Below is a small trained network, with its code and all its weights. Each question gives an input and a class and asks what happens when units are switched off, that is, made to give their printed mean instead of their output.

import numpy as np


def w(rows, s, z=0):
    codes = np.array(rows[::2]) - 128.0
    scale = np.full(codes.shape[1], s)
    scale[-1] = z or s
    return codes * scale


def norm(h):
    return h / np.sqrt((h * h).mean(-1, keepdims=True) + 1e-5)


def f(y):
    return np.maximum(y, 0)


def log_softmax(a):
    a = a - a.max(-1, keepdims=True)
    return a - np.log(np.exp(a).sum(-1, keepdims=True))


def net(x, mask):
    res = np.array(x, float).reshape(1, 3) / 4 @ E
    u = 0
    for l in range(3):
        y = f(norm(res) @ A[l][:, :-1].T + A[l][:, -1])
        res = res + np.where(mask[u : u + 13], y, B[l][:, -1]) @ B[l][:, :-1]
        u += 13
    return log_softmax(norm(res)[-1] @ U[:, :-1].T + U[:, -1])


A, B = {}, {}
E = w([
[183,135,254,122],'x0',
[203,129,163,144],'x1',
[169,164,150,123],'x2',
],0.007)
A[0] = w([
[160,196,133,83,172],'0.n0',
[146,102,80,138,199],'0.n1',
[133,51,183,192,150],'0.n2',
[85,134,71,122,116],'0.n3',
[48,139,254,88,7],'0.n4',
[80,114,179,21,58],'0.n5',
[16,51,170,175,47],'0.n6',
[194,139,95,182,154],'0.n7',
[82,221,97,117,122],'0.n8',
[41,156,222,136,125],'0.n9',
[119,200,103,61,3],'0.n10',
[43,209,136,71,119],'0.n11',
[91,245,63,103,32],'0.n12',
],0.0076,0.0019)
B[0] = w([
[56,19,228,101,192],'0.n0',
[53,113,106,72,200],'0.n1',
[87,149,140,125,225],'0.n2',
[155,160,209,121,213],'0.n3',
[105,184,150,122,253],'0.n4',
[211,152,87,115,192],'0.n5',
[33,67,2,36,226],'0.n6',
[189,167,136,58,199],'0.n7',
[132,94,143,136,187],'0.n8',
[71,94,155,141,234],'0.n9',
[180,140,80,224,149],'0.n10',
[169,112,95,247,201],'0.n11',
[166,91,66,171,198],'0.n12',
],0.006,0.0041)
A[1] = w([
[163,108,177,114,178],'1.n0',
[83,28,82,61,186],'1.n1',
[211,86,114,65,182],'1.n2',
[111,54,63,121,101],'1.n3',
[144,125,217,103,144],'1.n4',
[163,163,212,84,170],'1.n5',
[132,209,183,254,110],'1.n6',
[193,40,88,141,91],'1.n7',
[51,87,75,135,253],'1.n8',
[143,175,211,132,148],'1.n9',
[36,169,196,233,114],'1.n10',
[188,166,140,98,177],'1.n11',
[139,156,88,155,116],'1.n12',
],0.0095,0.0026)
B[1] = w([
[123,185,38,165,188],'1.n0',
[193,184,191,54,254],'1.n1',
[57,193,3,121,184],'1.n2',
[83,112,187,46,213],'1.n3',
[53,158,144,152,215],'1.n4',
[56,91,94,200,224],'1.n5',
[112,47,35,62,172],'1.n6',
[113,161,37,137,167],'1.n7',
[161,131,191,165,255],'1.n8',
[94,138,165,184,206],'1.n9',
[48,224,160,113,180],'1.n10',
[97,124,80,85,174],'1.n11',
[39,144,152,157,146],'1.n12',
],0.0052,0.0074)
A[2] = w([
[82,176,216,198,68],'2.n0',
[90,162,110,197,123],'2.n1',
[65,148,191,194,161],'2.n2',
[178,158,182,154,91],'2.n3',
[81,58,177,99,184],'2.n4',
[119,195,186,35,108],'2.n5',
[91,145,147,157,149],'2.n6',
[36,2,221,97,109],'2.n7',
[70,98,136,58,253],'2.n8',
[138,25,58,152,142],'2.n9',
[56,91,121,154,204],'2.n10',
[96,166,147,167,112],'2.n11',
[58,168,69,128,137],'2.n12',
],0.0088,0.0026)
B[2] = w([
[84,150,116,111,213],'2.n0',
[180,39,89,155,198],'2.n1',
[140,183,70,100,229],'2.n2',
[153,35,120,99,131],'2.n3',
[132,96,120,2,205],'2.n4',
[177,116,110,241,225],'2.n5',
[155,132,89,168,184],'2.n6',
[116,63,197,60,239],'2.n7',
[165,212,157,132,254],'2.n8',
[228,86,247,127,148],'2.n9',
[197,76,157,152,222],'2.n10',
[75,120,155,158,180],'2.n11',
[122,112,156,121,232],'2.n12',
],0.0083,0.0075)
U = w([
[225,37,115,196,133],'0',
[213,207,108,146,118],'1',
[25,114,153,162,155],'2',
[96,99,25,240,126],'3',
[142,119,100,140,2],'4',
[123,178,6,55,119],'5',
[112,159,157,115,115],'6',
[191,99,189,36,141],'7',
],0.021,0.018)

Each question gives the input, the list of numbers given to net, and the class t.
The units are the neurons (one row each of A and B). Each row of codes is followed by its name. A weight is (code - 128) times the scale printed after its matrix; where a second scale follows, it is the last column's (A, B and U).
mask holds one flag per neuron, layer by layer. A switched-off neuron (its flag False) gives its mean, the last column of its row in B, instead of its output. The means were averaged over made-up inputs and are rounded, as every weight is.
A unit's drop is (log p(t) with every unit on - log p(t) with that unit switched off) / (log p(t) with every unit on - log p(t) with every unit switched off).
The circuit of an input: a set's keep is (log p(t) with only the set's units on - log p(t) with every unit switched off) / (log p(t) with every unit on - log p(t) with every unit switched off). Starting from the 12 units with the biggest drops (on a tie, the unit counted first), units are removed one at a time, each time the one whose removal leaves the highest keep (on an exact tie, the one counted first), for as long as the keep stays at least 0.8.
circuit, biggest first: the units of the circuit, biggest drop first
most important unit: the unit with the biggest drop
k most important neurons: the k neurons with the biggest drops, biggest first
k most important neurons of layer l: the k neurons of layer l with the biggest drops, biggest first
drop when u is switched off: that unit's drop, to one decimal
input [-3,8,-5], class 5: circuit, biggest first	1.n2
input [-2,2,1], class 5: circuit, biggest first	0.n7, 1.n2
input [1,-4,0], class 7: 3 most important neurons	1.n3, 0.n6, 0.n9
input [8,8,6], class 2: 2 most important neurons of layer 2	2.n0, 2.n8
input [5,-1,-5], class 2: 2 most important neurons	0.n4, 1.n10
input [-1,2,1], class 5: 2 most important neurons	1.n2, 0.n7
input [-2,2,2], class 5: 2 most important neurons	0.n7, 1.n2
input [-8,0,-1], class 7: 2 most important neurons of layer 1	1.n0, 1.n2
input [-3,7,-5], class 1: 2 most important neurons	0.n1, 0.n5
input [-5,-3,0], class 7: 2 most important neurons of layer 1	1.n3, 1.n0
input [6,7,5], class 3: 2 most important neurons of layer 1	1.n0, 1.n3
input [2,3,6], class 3: 2 most important neurons of layer 1	1.n0, 1.n3
input [-3,2,0], class 1: 2 most important neurons	0.n1, 0.n5
input [-2,3,4], class 3: most important unit	0.n6
input [-4,6,5], class 5: 4 most important neurons	2.n5, 0.n3, 1.n2, 0.n4
input [-3,-1,8], class 0: 2 most important neurons	0.n10, 2.n9
input [-4,-4,2], class 0: 2 most important neurons of layer 1	1.n7, 1.n6
input [-4,1,1], class 1: drop when 0.n1 is switched off	0.4
input [-6,5,-5], class 1: drop when 0.n9 is switched off	0.3
input [-8,5,0], class 1: most important unit	0.n1
input [0,2,-1], class 3: drop when 0.n6 is switched off	0.4
input [-1,-3,2], class 0: drop when 0.n4 is switched off	0.0
